Below are the code and all the weights of a small trained network. Each question names an input and a class and asks about switching units off, where a switched-off unit gives its printed mean instead of its output.

import numpy as np


def w(rows, s, z=0):
    codes = np.array(rows[::2]) - 128.0
    scale = np.full(codes.shape[1], s)
    scale[-1] = z or s
    return codes * scale


def f(y):
    return y / 2 * (1 + np.tanh(0.7978845608 * (y + 0.044715 * y**3)))


def log_softmax(a):
    a = a - a.max(-1, keepdims=True)
    return a - np.log(np.exp(a).sum(-1, keepdims=True))


def net(x, mask):
    res = np.array(x, float).reshape(1, 8) / 4 @ E
    y = f(res @ A[0][:, :-1].T + A[0][:, -1])
    res = res + np.where(mask, y, B[0][:, -1]) @ B[0][:, :-1]
    return log_softmax(res[-1] @ U[:, :-1].T + U[:, -1])


A, B = {}, {}
E = w([
[171,143,184,80,113,158],'x0',
[124,175,222,102,197,254],'x1',
[53,55,188,195,67,121],'x2',
[62,113,170,185,149,115],'x3',
[117,122,64,177,127,158],'x4',
[71,83,119,162,125,182],'x5',
[69,37,189,174,83,168],'x6',
[169,95,238,81,102,90],'x7',
],0.008)
A[0] = w([
[68,50,144,173,81,87,167],'N0',
[77,200,100,131,148,181,216],'N1',
[157,154,82,116,158,121,137],'N2',
[199,165,41,152,148,106,157],'N3',
[111,138,126,115,124,157,73],'N4',
[140,172,18,103,133,62,219],'N5',
[180,121,98,93,102,71,112],'N6',
[112,55,184,157,98,108,233],'N7',
[82,112,142,182,145,175,237],'N8',
[138,151,141,130,170,174,105],'N9',
[135,106,100,134,101,149,131],'N10',
[128,134,190,166,134,199,253],'N11',
[207,115,205,2,143,118,203],'N12',
[120,134,118,90,160,227,217],'N13',
[146,205,71,102,100,125,200],'N14',
[170,161,57,88,97,86,206],'N15',
[154,164,215,46,119,124,218],'N16',
[148,131,67,101,128,111,127],'N17',
[139,128,151,127,125,194,194],'N18',
[74,91,166,162,112,88,169],'N19',
],0.011,0.0031)
B[0] = w([
[71,187,119,192,79,106,221],'N0',
[132,99,74,115,184,107,194],'N1',
[161,115,103,88,113,97,174],'N2',
[156,161,106,102,150,39,212],'N3',
[116,120,131,127,152,114,131],'N4',
[169,164,92,96,107,1,236],'N5',
[157,112,149,141,133,100,174],'N6',
[51,157,125,167,74,171,210],'N7',
[62,107,87,134,137,168,197],'N8',
[155,112,116,101,123,145,167],'N9',
[132,142,107,160,124,89,141],'N10',
[85,87,111,108,138,166,209],'N11',
[178,124,218,82,79,140,249],'N12',
[151,87,89,69,171,177,210],'N13',
[171,132,132,111,162,94,197],'N14',
[185,164,118,122,119,78,207],'N15',
[150,67,179,123,112,147,223],'N16',
[143,158,102,87,106,74,170],'N17',
[95,114,130,100,140,177,178],'N18',
[52,163,140,167,120,124,191],'N19',
],0.0092,0.012)
U = w([
[49,153,123,203,85,148,221],'0',
[179,153,89,106,146,43,181],'1',
[144,115,251,105,96,171,7],'2',
[116,106,72,108,230,204,123],'3',
],0.011,0.0014)

Each question gives the input, the list of numbers given to net, and the class t.
The units are the neurons (one row each of A and B). Each row of codes is followed by its name. A weight is (code - 128) times the scale printed after its matrix; where a second scale follows, it is the last column's (A, B and U).
mask holds one flag per neuron, in row order. A switched-off neuron (its flag False) gives its mean, the last column of its row in B, instead of its output. The means were averaged over made-up inputs and are rounded, as every weight is.
A unit's drop is (log p(t) with every unit on - log p(t) with that unit switched off) / (log p(t) with every unit on - log p(t) with every unit switched off).
The circuit of an input: a set's keep is (log p(t) with only the set's units on - log p(t) with every unit switched off) / (log p(t) with every unit on - log p(t) with every unit switched off). Starting from the 12 units with the biggest drops (on a tie, the unit counted first), units are removed one at a time, each time the one whose removal leaves the highest keep (on an exact tie, the one counted first), for as long as the keep stays at least 0.8.
circuit, biggest first: the units of the circuit, biggest drop first
most important unit: the unit with the biggest drop
top k neurons: the k neurons with the biggest drops, biggest first
drop when u is switched off: that unit's drop, to one decimal
input [-1,7,-5,-7,6,6,-1,5], class 3: most important unit => N13
input [-3,8,7,-4,-1,6,-1,5], class 3: circuit, biggest first => (N11, N8)
input [-5,0,-3,-6,6,-6,5,7], class 2: circuit, biggest first => (N5, N12)
input [1,-4,-1,3,-7,7,-7,5], class 2: circuit, biggest first => (N12, N3, N1)
input [-2,-1,-5,7,8,-2,5,-6], class 3: circuit, biggest first => (N8, N1)
input [-2,5,-2,4,-7,-1,-5,-6], class 3: circuit, biggest first => (N13, N15)
input [-3,2,5,-6,3,3,-6,5], class 2: top 3 neurons => (N5, N3, N1)
input [1,8,-6,-3,1,-6,-6,6], class 2: top 2 neurons => (N12, N16)
input [-2,7,6,-4,-4,-1,8,-4], class 0: top 2 neurons => (N7, N0)
input [8,5,-2,-3,-4,5,6,-4], class 3: drop when N13 is switched off => 0.2
input [-5,4,2,1,0,-1,1,-3], class 3: drop when N0 is switched off => 0.1
input [3,0,-6,1,-8,-7,1,-1], class 2: drop when N16 is switched off => 0.4
